Each row has a name. Each piece below is followed by the name of the row it came from, unless a question asks for something else. Each question is about the rows just above it. Places in a row count from 0.

Vuz: [116 134 136 160 122 166 138 184 175 166 106]
nadi: [132 134 147 156  81 177 138 152 185 153 132]
vev: [156 121 168 112  58 151 132 110 158 113 146]
siru: [136 109 183 122 101 154 130 167 170 155 125]
Tufo: [134 122 165 125 122 139 110  80 144 138 197]
sas: [124 164  79 182 105 173 143 131 160 132 120]
paga: [104 129 136 165 161 159 122 165 167 181 159]
kuz: [ 98 136 114 170 172 154 125 167 157 175 122]
dat: [106 155  92 189 149 165 130 130 159 158 143]
fepo: [140 106 192 114  98 149 124 146 165 149 144]
Kigi: [155 165 144 149 106 159 158  92 130 189 130]
sike: [138 165  90 168  81 167 138  92 153 113 150]
Row and place of [182] in the named rows:	sas, 3
Put [ 92 189 149 165 130 130 159 158 143 106 155] back in order: which row is it?	dat
[ 79 105 120 124 131 132 143 160 164 173 182] is which row reordered?	sas
Put [168 112  58 151 132 110 158 113 146 156 121] back in order: which row is it?	vev
[165 144 197  80 139 134 125 122 110 122 138] is which row reordered?	Tufo

bupe: [140 140  81 140 116  79 116 116 116 116 140 176 116 140 116 140 116 116
 140 116 116 140 140 140]
Votez: [143 143  84 143 113  83 113 113 113 113 143 173 113 143 113 143 113 113
 143 113 113 143 143 143]
Buv: [ 95  95  93  95 161  94 161 161 161 161  95 162 161  95 161  95 161 161
  95 161 161  95  95  95]
noro: [ 64  64 123  64 192 125 192 192 192 192  64 132 192  64 192  64 192 192
  64 192 192  64  64  64]
[ 64  64  64 123  64 192 125 192 192 192 192  64 132 192  64 192  64 192
 192  64 192 192  64  64] is which row reordered?	noro
[ 64  64 123  64 192 125 192 192 192 192  64 132 192  64 192  64 192 192
  64 192 192  64  64  64] is in which row?	noro

vator: [130 163 117 129 106 126 106 195 149]
Riman: [127 121  91 172 107 154 107 140 133]
Banez: [106 163 130 129 195 117 149 127 106]
Which row holds these entries in another order? [106 127 149 117 195 129 130 163 106]	Banez
Where do [127 121  91 172 107 154 107 140 133] appear?	Riman
[ 91 172 121 107 107 127 133 154 140] is which row reordered?	Riman
[172] is at row and place	Riman, 3
[129 106 126 106 195 149 130 163 117] is which row reordered?	vator
The row with [106 163 130 129 195 117 149 127 106] is	Banez

kom: [135 128 174 186 190 180 163 128 187 111 124 180 176 185 173 190 178 189
 161 171 175 136]
ser: [137 144 185 190 174 159 182 153  77 147 143 182 188 182 173 187 174 188
 151 188 188 194]
desin: [91 85 79 76 71 87 76 79 84 75 96 66 74 82 79 65 65 70 66 68 78 77]
disi: [ 70  65  75  91  82  65 114  69  77  71  57  83 104  80  86  90  89  91
  76  91  88  80]
Mulak: [ 78  64  93 125 139  94 142  80 134  82  71  94 143 135  86 111 150  98
 114 123  84  73]
Muso: [ 94 150 123  80 143 139 125  93  94 114  86 142  71  84 135 135  64  78
  98 111  82  73]
Bim: [129 109 110  67  67  82  80 101 190 117 120  86  72  67  82  74  63  75
  86  81 117 127]
[137 144 185 190 174 159 182 153  77 147 143 182 188 182 173 187 174 188
 151 188 188 194] is in which row?	ser
[194] is at row and place	ser, 21
Put [ 73  84 123 114  98 150 111  86 135 143  94  71  82 134  80 142  94 139
 125  93  64  78] back in order: which row is it?	Mulak

nar: [134 113 164 120 130]
mak: [106 160 114 109 154]
Kiniz: [147 191 147 101 137]
pigen: [107 160 119 161 208]
momal: [138  91 148 141 112]
Kigel: [162 208 107 119 113]
sek: [102  57 127 149 127]
[102 127 127 149  57] is which row reordered?	sek
[112] is at row and place	momal, 4
[113 119 107 208 162] is which row reordered?	Kigel
Row and place of [114] in the named rows:	mak, 2
Put [137 191 147 147 101] back in order: which row is it?	Kiniz
Where in the named rows is [161]?	pigen, 3
Row and place of [141] in the named rows:	momal, 3

bibol: [105 105  96 131 117]
biki: [ 93 105 162 102  97]
zopi: [102 105  94  97 162]
muv: [ 90 107 114 143 101]
gibek: [102  74  65 154 153]
Row and place of [93] in the named rows:	biki, 0
Which row holds these entries in another order? [ 97 102 162 105  93]	biki
Put [162  97  94 105 102] back in order: which row is it?	zopi
[ 93  97 102 105 162] is which row reordered?	biki
Where in the named rows is [154]?	gibek, 3
Which row holds these entries in another order? [162 105  97  94 102]	zopi

gukod: [109 158  96 143]
Mel: [119 113 116 113]
zezi: [127 133 117  80]
zif: [122 111  93 156]
nulod: [117  80 133 128]
mis: [ 67 134 114 107]
pefo: [ 91 131 101 128]
dalur: [123 157 104 169]
mem: [157  83 104 139]
Zegum: [123 150 104 169]
dum: [128 135  93 122]
ful: [165 139 196  79]
Row and place of [156] in the named rows:	zif, 3
[ 91 131 101 128]	pefo
[128 133  80 117] is which row reordered?	nulod

Zupog: [125 128 108 132 119 138 107 118 111 127 133 148 123 141 150 146 110 134
 166 150 129 137 140 114 142  73 121 147 104 182 110 126 142 180 140 161
 119 123 164  97 133 134 142 112 162 168 133 142 138 133 114 130 121 130
  96 175 138 150]
Bofuz: [114 110 142  96 119 150 141 161 130 168 123 164 112 126 134 138 130 142
 133 133 150 142  97 175 133 128 138 129 182 132 166 114 104 134 110 140
 142 162 119 123 148 121 108 118 133  73 146 139 107 180 111 138 121 127
 150 125 147 137]
duvo: [142 149 116 106 133 127 117 137 135 130 118 110 115 118 159 115 142 111
 122 110 112  93 104 115 136 165 131 117 114  88 174 130 127 125 121 118
 159 130 118 195 125 140  92 156 105  99 108 146 104 106 144 157 103 113
 140 129 161 102]
[127 125 121 118 159 130 118 195 125 140  92 156 105  99 108 146 104 106
 144 157 103 113 140 129 161 102 142 149 116 106 133 127 117 137 135 130
 118 110 115 118 159 115 142 111 122 110 112  93 104 115 136 165 131 117
 114  88 174 130] is which row reordered?	duvo
[142 149 116 106 133 127 117 137 135 130 118 110 115 118 159 115 142 111
 122 110 112  93 104 115 136 165 131 117 114  88 174 130 127 125 121 118
 159 130 118 195 125 140  92 156 105  99 108 146 104 106 144 157 103 113
 140 129 161 102]	duvo
Put [125 147 161 121 110 180 150 168 128 123 164 119 130 141 104 146 175 138
  73 114 133 127 140 133 119 132 121 150 142 110 114 133 182 166 162 138
 150 142 126 134 129 118 108 107 134 112 130  97 148 133 142 138 140  96
 142 111 123 137] back in order: which row is it?	Zupog
Row and place of [93] in the named rows:	duvo, 21
[180 133 168 130 175 142 126 150 134 150 125 127 133 111 147 110 134 107
 132 140  73 166 164 114 138 138 129 114 108  96 142 161 128 110  97 121
 133 121 162 141 130 182 119 137 146 104 138 123 118 150 112 123 140 142
 133 119 148 142] is which row reordered?	Zupog

pofu: [202  63 103 182]
mago: [173 112 108 162]
kuli: [ 78 157 183  83]
Bita: [103 203 182  63]
Ker: [180  67 200 170]
lok: [154 103 190  76]
risov: [ 52 201 194  84]
zab: [ 94 188 185  98]
togav: [ 52 201 194  83]
bib: [ 82  67 180 171]
[ 83 194 201  52] is which row reordered?	togav
Row and place of [203] in the named rows:	Bita, 1
Put [203 182  63 103] back in order: which row is it?	Bita
Put [170 200  67 180] back in order: which row is it?	Ker
Where in the named rows is [84]?	risov, 3
[154] is at row and place	lok, 0

